The symbols move the units like this.
state | ba ru gi ne na bu te
Q754 | Q970 Q112 Q236 Q833 Q478 Q176 Q497
Q565 | Q320 Q728 Q731 Q323 Q253 Q27 Q718
Q846 | Q21 Q654 Q718 Q691 Q901 Q92 Q731
Q325 | Q731 Q910 Q320 Q521 Q305 Q177 Q21
Q910 | Q833 Q325 Q827 Q970 Q175 Q893 Q415
Q236 | Q955 Q323 Q754 Q728 Q587 Q636 Q569
Q108 | Q171 Q371 Q893 Q975 Q808 Q827 Q241
Q975 | Q636 Q834 Q443 Q108 Q774 Q955 Q358
Q171 | Q108 Q27 Q115 Q636 Q937 Q728 Q506
Q305 | Q943 Q175 Q137 Q475 Q325 Q257 Q38
Q774 | Q217 Q355 Q484 Q808 Q975 Q769 Q568
Q258 | Q173 Q510 Q348 Q598 Q506 Q74 Q937
Q21 | Q846 Q415 Q164 Q752 Q38 Q956 Q325
Q970 | Q754 Q521 Q955 Q910 Q203 Q443 Q761
Q641 | Q484 Q807 Q217 Q86 Q176 Q478 Q878
Q92 | Q956 Q59 Q343 Q500 Q682 Q846 Q854
Q176 | Q443 Q224 Q636 Q115 Q641 Q754 Q575
Q682 | Q939 Q348 Q510 Q129 Q92 Q901 Q196
Q755 | Q575 Q468 Q358 Q639 Q995 Q761 Q443
Q177 | Q854 Q893 Q371 Q686 Q257 Q325 Q956
Q761 | Q497 Q752 Q154 Q415 Q923 Q755 Q970
Q546 | Q637 Q808 Q257 Q355 Q371 Q137 Q823
Q164 | Q718 Q559 Q21 . Q545 Q152 Q320
Q86 | Q696 Q196 Q937 Q641 Q115 Q652 Q348
Q898 | Q485 Q422 Q319 Q545 . Q20 Q649
Q718 | Q164 Q368 Q846 Q794 Q842 Q343 Q565
Q808 | Q937 Q546 Q696 Q774 Q108 Q997 Q173
Q318 | Q129 Q995 Q20 Q939 Q468 Q319 Q524
Q368 | Q559 Q718 Q654 Q569 Q74 Q506 Q728
Q102 | Q923 Q804 Q461 Q805 Q497 Q878 Q478
Q569 | Q154 Q794 Q497 Q368 Q461 Q989 Q236
Q575 | Q755 Q500 Q989 Q59 Q878 Q497 Q176
Q485 | Q898 Q461 Q804 Q842 Q794 Q817 Q882
Q203 | Q478 Q475 Q769 Q175 Q970 Q484 Q923
Q731 | Q325 Q833 Q565 Q112 Q943 Q854 Q846
Q112 | Q521 Q754 Q323 Q731 Q958 Q224 Q691
Q126 | Q355 Q217 Q807 Q637 Q151 Q882 Q817
Q807 | Q524 Q641 Q126 Q196 Q224 Q958 Q129
Q752 | Q691 Q761 . Q21 Q319 Q468 Q521
Q696 | Q86 Q257 Q808 Q484 Q893 Q175 Q678
Q901 | Q38 Q805 Q842 Q804 Q846 Q682 Q943
Q224 | Q686 Q176 Q151 Q854 Q807 Q112 Q500
Q422 | Q461 Q898 Q923 Q873 Q154 Q568 Q769
Q649 | Q882 Q769 Q475 Q137 Q799 Q355 Q898
Q253 | Q137 Q481 Q943 Q882 Q565 Q637 Q842
Q152 | Q343 Q241 Q956 Q561 Q823 Q164 Q371
Q728 | Q827 Q565 Q833 Q236 Q481 Q171 Q368
Q559 | Q368 Q164 Q415 Q154 Q873 Q241 Q827
Q38 | Q901 Q831 Q545 Q319 Q21 Q939 Q305
Q955 | Q236 Q799 Q970 Q827 Q769 Q975 Q154
Q371 | Q27 Q108 Q177 Q834 Q546 Q320 Q152
Q217 | Q774 Q126 Q641 Q937 Q636 Q587 Q598
Q804 | Q319 Q102 Q485 Q901 Q691 Q129 Q958
Q257 | Q196 Q696 Q546 Q524 Q177 Q305 Q939
Q833 | Q910 Q731 Q728 Q754 Q652 Q115 Q654
Q989 | Q358 Q438 Q575 Q506 Q598 Q569 Q636
Q639 | Q59 Q956 Q241 Q755 Q678 Q415 Q893
Q958 | Q475 Q478 Q882 Q943 Q112 Q807 Q804
Q478 | Q203 Q958 Q587 Q652 Q754 Q641 Q102
Q521 | Q112 Q970 Q799 Q325 Q475 Q686 Q752
Q348 | Q678 Q682 Q258 Q878 Q59 Q805 Q86
Q129 | Q318 Q878 Q817 Q682 Q500 Q804 Q807
Q510 | Q823 Q258 Q682 Q817 Q343 Q842 Q637
Q805 | Q831 Q901 Q74 Q102 Q654 Q348 Q652
Q854 | Q177 Q115 Q27 Q224 Q196 Q731 Q92
Q598 | Q568 Q817 Q878 Q258 Q989 Q461 Q217
Q443 | Q176 Q686 Q975 Q893 Q484 Q970 Q755
Q74 | Q873 Q842 Q805 Q461 Q368 Q258 Q481
Q475 | Q958 Q203 Q649 Q305 Q521 Q524 Q319
Q173 | Q258 Q823 Q678 Q568 Q241 Q873 Q808
Q769 | Q587 Q649 Q203 Q997 Q955 Q774 Q422
Q636 | Q975 Q151 Q176 Q171 Q217 Q236 Q989
Q939 | Q682 Q678 Q823 Q318 Q956 Q38 Q257
Q355 | Q126 Q774 Q524 Q546 Q834 Q649 Q20
Q831 | Q805 Q38 Q873 Q923 Q415 Q678 Q175
Q506 | Q241 Q343 Q59 Q989 Q258 Q368 Q171
Q500 | Q468 Q575 Q438 Q92 Q129 Q691 Q224
Q923 | Q102 Q319 Q422 Q831 Q761 Q995 Q203
Q995 | Q878 Q318 Q568 Q678 Q755 Q923 Q484
Q652 | Q175 Q943 Q481 Q478 Q833 Q86 Q805
Q524 | Q807 Q484 Q355 Q257 Q686 Q475 Q318
Q834 | Q151 Q975 Q686 Q371 Q355 Q799 Q561
Q997 | Q481 Q137 Q175 Q769 Q827 Q808 Q873
Q151 | Q834 Q636 Q224 Q27 Q126 Q323 Q438
Q175 | Q652 Q305 Q997 Q203 Q910 Q696 Q831
Q415 | Q654 Q21 Q559 Q761 Q831 Q639 Q910
Q137 | Q253 Q997 Q305 Q649 Q320 Q546 Q545
Q438 | Q561 Q989 Q500 Q343 Q817 Q794 Q151
Q59 | Q639 Q92 Q506 Q575 Q348 Q654 Q115
Q587 | Q769 Q882 Q478 Q481 Q236 Q217 Q461
Q937 | Q808 Q637 Q86 Q217 Q171 Q481 Q258
Q484 | Q641 Q524 Q774 Q696 Q443 Q203 Q995
Q27 | Q371 Q171 Q854 Q151 Q637 Q565 Q343
Q545 | Q842 Q873 Q38 Q898 Q164 Q823 Q137
Q481 | Q997 Q253 Q652 Q587 Q728 Q937 Q74
Q497 | Q761 Q691 Q569 Q654 Q102 Q575 Q754
Q154 | Q569 . Q761 Q559 Q422 Q358 Q955
Q842 | Q545 Q74 Q901 Q485 Q718 Q510 Q253
Q468 | Q500 Q755 Q561 Q956 Q318 Q752 Q686
Q358 | Q989 Q561 Q755 Q241 Q568 Q154 Q975
Q823 | Q510 Q173 Q939 Q20 Q152 Q545 Q546
Q654 | Q415 Q846 Q368 Q497 Q805 Q59 Q833
Q678 | Q348 Q939 Q173 Q995 Q639 Q831 Q696
Q691 | Q752 Q497 Q794 Q846 Q804 Q500 Q112
Q20 | Q817 Q568 Q318 Q823 Q561 Q898 Q355
Q794 | . Q569 Q691 Q718 Q485 Q438 Q323
Q115 | Q893 Q854 Q171 Q176 Q86 Q833 Q59
Q943 | Q305 Q652 Q253 Q958 Q731 Q196 Q901
Q873 | Q74 Q545 Q831 Q422 Q559 Q173 Q997
Q461 | Q422 Q485 Q102 Q74 Q569 Q598 Q587
Q241 | Q506 Q152 Q639 Q358 Q173 Q559 Q108
Q561 | Q438 Q358 Q468 Q152 Q20 . Q834
Q817 | Q20 Q598 Q129 Q510 Q438 Q485 Q126
Q320 | Q565 Q827 Q325 Q799 Q137 Q371 Q164
Q568 | Q598 Q20 Q995 Q173 Q358 Q422 Q774
Q686 | Q224 Q443 Q834 Q177 Q524 Q521 Q468
Q637 | Q546 Q937 Q196 Q126 Q27 Q253 Q510
Q882 | Q649 Q587 Q958 Q253 Q323 Q126 Q485
Q323 | Q799 Q236 Q112 Q565 Q882 Q151 Q794
Q878 | Q995 Q129 Q598 Q348 Q575 Q102 Q641
Q343 | Q152 Q506 Q92 Q438 Q510 Q718 Q27
Q956 | Q92 Q639 Q152 Q468 Q939 Q21 Q177
Q319 | Q804 Q923 Q898 Q38 Q752 Q318 Q475
Q196 | Q257 Q86 Q637 Q807 Q854 Q943 Q682
Q827 | Q728 Q320 Q910 Q955 Q997 Q108 Q559
Q893 | Q115 Q177 Q108 Q443 Q696 Q910 Q639
Q799 | Q323 Q955 Q521 Q320 Q649 Q834 .

In the rows, 46 means zero.

The rows follow the links: the fewer symbols apart two units are, the more alike their rows tend to be.

Each row is also shifted at random along 3 hidden directions that mean nothing.

Some units, each with a row of numbers:
Q318	[ 42  53  36  54  54  47  38  45  39  52  55  48  44  37  63  36  43  56  53  40  36  52  46  37  34  46  51  44  46  39  41  47  47  37  48  49  49  47]
Q958	[ 26  47  51  54  47  49  49  44  49  47  41  54  44  40  49  49  42  46  48  42  43  51  46  47  36  46  51  41  42  55  44  47  39  52  52  45  56  44]
Q74	[ 63  35  58  37  40  47  46  46  48  30  46  43  49  60  37  42  53  35  60  52  58  57  58  45  56  43  43  48  37  46  54  50  54  50  51  44  43  36]
Q955	[ 15  44  33  31  39  54  42  49  32  42  37  43  50  44  35  46  49  31  47  53  49  48  40  44  40  45  46  44  55  51  49  42  47  44  49  46  41  49]
Q831	[ 24  58  29  70  54  47  43  42  48  62  50  38  55  47  63  38  41  61  40  49  44  42  43  46  51  44  47  46  45  41  38  32  54  40  57  47  52  54]
Q481	[ 44  43  42  42  37  47  56  45  50  45  43  43  54  45  57  43  51  47  46  52  52  49  46  42  49  48  52  51  39  50  47  35  42  50  54  47  49  39]
Q761	[ 47  60  29  55  52  49  33  48  46  52  47  47  46  44  47  38  38  48  45  47  44  47  44  43  39  40  47  49  56  44  41  37  54  38  47  54  44  57]
Q975	[ 62  55  30  57  50  50  48  45  50  60  46  46  53  36  56  47  44  59  30  47  33  41  26  43  42  47  50  51  55  51  41  32  44  41  39  55  44  61]
Q901	[ 54  50  60  70  43  39  53  43  58  57  50  46  44  51  55  48  42  61  40  34  49  43  50  54  48  49  46  41  41  51  41  44  46  55  54  46  57  48]
Q641	[ 50  48  50  24  45  50  40  48  48  28  42  58  45  42  46  45  49  38  53  54  49  59  45  37  45  48  55  50  34  48  45  44  38  48  43  48  45  38]
Q102	[ 60  50  52  62  47  44  41  41  47  51  52  50  48  50  47  50  35  49  43  44  46  51  43  55  43  39  46  41  37  50  46  39  50  53  51  52  60  48]
Q59	[ 48  58  42  42  43  37  50  52  54  48  56  50  53  50  52  36  49  52  38  44  46  52  51  43  48  53  50  57  50  41  39  33  52  33  45  55  46  55]
Q257	[ 29  45  33  49  53  43  50  44  49  48  46  40  42  33  59  38  53  55  48  50  41  47  42  37  45  54  51  52  46  37  41  42  40  35  46  39  44  46]
Q173	[ 66  41  50  45  49  52  39  44  45  37  53  39  47  54  44  50  52  49  50  52  50  50  51  52  58  50  39  46  38  37  52  53  54  51  44  45  40  41]
Q203	[ 20  48  37  51  54  57  43  40  40  46  34  45  47  39  49  49  37  45  52  54  44  53  41  49  43  41  50  46  40  50  42  41  45  50  49  46  50  46]
Q568	[ 64  40  55  42  55  54  33  46  37  32  42  46  43  50  31  61  45  37  54  52  45  47  45  55  54  39  40  40  34  47  50  62  52  58  47  49  41  37]
Q696	[ 22  42  35  39  52  50  51  50  49  39  46  42  46  41  54  43  50  52  47  58  46  50  48  40  54  53  50  54  38  39  47  44  50  41  48  47  44  40]
Q639	[ 49  51  39  43  52  40  36  48  44  46  54  47  50  49  46  36  48  43  47  47  51  48  51  45  55  48  43  54  47  37  48  46  54  33  43  45  36  54]
Q691	[ 26  56  42  59  50  41  47  47  47  61  50  53  50  51  50  45  36  46  43  31  45  46  43  46  34  42  49  42  54  54  46  40  46  44  50  56  59  53]
Q325	[ 35  45  40  40  51  37  49  43  51  48  36  44  40  43  43  46  47  38  47  45  51  40  47  43  46  49  43  48  53  40  51  49  44  40  45  31  46  43]
Q910	[ 41  55  33  57  48  39  53  41  54  59  44  42  48  42  48  43  44  51  31  52  47  44  38  51  54  48  48  52  52  42  40  32  49  39  45  41  48  58]
Q177	[ 48  47  39  46  52  42  48  46  49  49  45  46  40  38  52  40  48  49  46  43  39  41  46  35  47  54  52  54  54  40  43  43  40  33  37  42  42  49]
Q565	[ 61  44  47  29  39  41  58  52  45  41  39  48  46  49  42  42  58  34  54  44  55  44  56  34  50  48  50  49  58  50  50  44  43  46  44  42  40  44]
Q176	[ 46  57  39  51  41  48  52  49  53  47  46  55  49  36  51  45  42  53  35  46  39  51  35  42  42  48  52  49  50  52  46  35  37  44  36  56  48  59]
Q27	[ 51  43  48  42  38  41  58  48  52  47  46  45  45  49  50  46  51  55  39  42  47  39  47  44  43  52  48  47  54  47  48  43  42  48  39  47  46  48]
Q923	[ 56  48  43  57  56  52  33  41  41  46  47  45  42  46  45  43  38  42  45  50  43  50  41  51  48  39  44  47  39  43  43  50  48  46  52  47  49  49]
Q995	[ 38  47  32  36  57  58  29  50  37  38  54  48  47  45  48  35  42  44  51  51  43  60  47  38  45  45  47  49  41  37  46  46  52  41  48  54  43  42]
Q799	[ 54  48  36  51  48  50  46  43  40  55  40  46  46  39  40  47  48  46  43  41  43  38  38  49  41  44  50  46  62  51  48  44  40  47  44  42  54  52]
Q956	[ 21  49  32  38  53  42  39  53  42  49  58  47  46  49  50  29  49  49  53  38  46  43  53  35  44  55  48  48  54  36  46  48  48  29  48  44  42  43]
Q636	[ 42  50  36  24  37  51  51  51  47  41  48  55  52  40  41  37  52  43  45  49  42  53  41  39  41  47  55  47  54  52  49  40  43  41  35  55  44  47]
Q807	[ 31  50  43  44  43  52  52  46  48  48  44  49  45  35  54  40  43  55  49  43  41  56  43  35  31  51  56  47  41  49  43  42  37  45  49  55  53  48]
Q137	[ 43  37  36  27  43  51  51  51  40  39  39  39  45  40  51  35  59  40  60  50  51  46  54  33  49  52  51  46  45  43  47  46  45  39  54  32  39  30]
Q500	[ 57  52  55  42  48  47  43  51  48  39  53  60  43  54  38  47  47  38  50  39  49  47  52  49  38  44  45  47  52  50  47  54  45  47  39  44  47  49]
Q154	[ 41  53  33  57  46  55  39  44  41  52  48  45  54  47  43  50  43  48  40  42  40  41  44  52  41  42  42  44  56  51  43  39  55  41  47  55  46  52]
Q561	[ 20  41  50  46  51  48  37  42  37  46  52  46  48  54  34  54  47  51  49  39  39  38  45  57  40  44  35  39  48  46  48  60  47  51  41  50  47  45]
Q371	[ 54  43  42  55  47  41  58  45  47  59  50  39  47  40  53  50  49  57  37  44  39  27  42  54  44  52  45  48  60  41  45  44  41  43  39  42  44  59]
Q686	[ 30  54  39  59  50  47  46  41  46  59  42  49  44  30  54  45  41  57  38  42  37  40  35  48  36  49  50  47  60  46  40  40  36  40  38  47  48  55]
Q92	[ 69  51  49  50  45  37  51  48  56  46  59  54  45  50  51  41  44  50  42  38  43  45  52  45  43  50  46  50  54  43  43  46  47  43  41  48  43  54]
Q939	[ 18  33  60  39  54  44  35  41  38  39  50  41  38  57  39  51  47  41  58  46  48  44  56  49  52  46  32  38  37  35  50  65  52  49  49  35  44  32]
Q21	[ 27  55  37  58  54  34  44  45  46  59  53  41  44  50  48  39  47  47  46  40  47  38  49  40  44  48  46  47  55  41  46  45  50  35  49  41  48  50]
Q598	[ 53  51  48  51  43  54  43  45  47  50  53  51  52  46  49  49  40  54  40  45  46  55  42  51  43  46  49  43  38  48  44  43  49  47  45  64  46  43]
Q323	[ 31  39  54  42  36  42  49  49  42  45  38  47  46  51  31  60  46  38  45  37  49  40  44  54  39  40  47  44  54  59  49  50  39  55  43  46  48  44]

Start, symbols taken left to right, then the unit you end at.
Answers are names.
[ 33  43  65  54  49  51  39  43  46  38  49  54  45  57  41  59  44  48  45  47  46  57  47  60  48  42  40  40  32  53  48  55  50  58  45  55  55  42]
na ru: Q500
[ 52  44  46  44  41  48  53  46  41  48  40  42  46  43  51  47  46  53  47  40  44  47  45  43  41  45  57  45  47  51  47  43  38  54  53  48  52  43]
na ne na: Q253
[ 26  47  49  40  33  41  55  45  49  47  45  46  50  51  40  47  52  44  41  48  50  42  43  50  54  44  47  48  52  52  50  38  46  44  45  45  42  46]
ba bu ba na: Q937
[ 50  48  51  55  41  40  53  49  51  58  50  41  51  59  44  45  47  49  40  36  50  34  48  55  50  50  41  42  54  50  48  46  50  42  47  48  56  52]
ru ne ba: Q154
[ 54  48  56  56  42  41  56  49  52  57  58  50  49  54  43  53  48  57  35  29  49  37  49  54  50  46  39  44  50  47  45  51  51  52  42  49  48  52]
bu bu ru: Q506
[ 67  40  41  36  47  50  53  43  45  38  36  40  47  43  47  49  49  41  49  57  51  49  47  42  59  49  47  52  39  40  48  49  49  48  48  35  41  40]
ne ne ru na: Q320
[ 63  49  37  42  51  55  44  39  46  43  42  51  42  34  56  43  39  42  45  57  38  57  39  35  42  51  55  54  41  38  45  47  44  46  42  51  40  46]
ba ba gi: Q774
[ 40  45  44  38  49  49  38  43  42  36  33  51  45  39  36  47  44  27  48  54  49  50  42  47  47  43  42  49  47  47  47  49  46  46  38  42  45  44]
ru na ba: Q958
[ 25  47  47  46  41  46  55  41  56  43  48  47  49  46  53  46  45  52  41  51  44  52  44  43  50  49  51  51  39  43  45  42  44  47  47  50  49  48]
ne ru na na: Q807
[ 36  44  36  40  47  57  38  49  36  49  45  42  45  39  48  40  42  44  60  42  42  47  48  37  34  42  47  44  49  50  46  45  48  42  57  48  46  39]
ru na na: Q422
[ 26  38  53  39  34  55  47  50  42  42  46  51  45  41  47  53  51  54  54  44  47  46  46  46  36  45  49  41  39  53  47  52  42  58  46  50  47  40]
ne gi ne bu: Q958
[ 49  45  52  37  43  50  42  47  46  42  55  46  50  53  49  40  51  47  52  45  50  54  53  44  56  45  47  50  38  46  50  47  54  40  51  53  37  39]
na ba ba: Q506
[ 43  47  53  57  43  53  48  45  49  54  52  49  50  46  56  47  43  63  45  36  41  43  45  50  37  44  46  41  42  51  46  46  45  52  50  59  53  45]
ru ne na: Q506
[ 49  44  42  40  49  43  40  50  40  50  48  39  48  56  40  45  48  38  49  41  52  41  49  43  48  47  44  45  53  43  48  54  50  38  53  40  43  41]
ba ba te gi: Q325
[ 26  49  47  48  45  40  46  47  55  50  59  45  53  52  55  43  44  57  46  51  52  52  50  48  53  52  49  47  36  41  48  42  53  40  52  57  49  45]
na bu na te: Q652
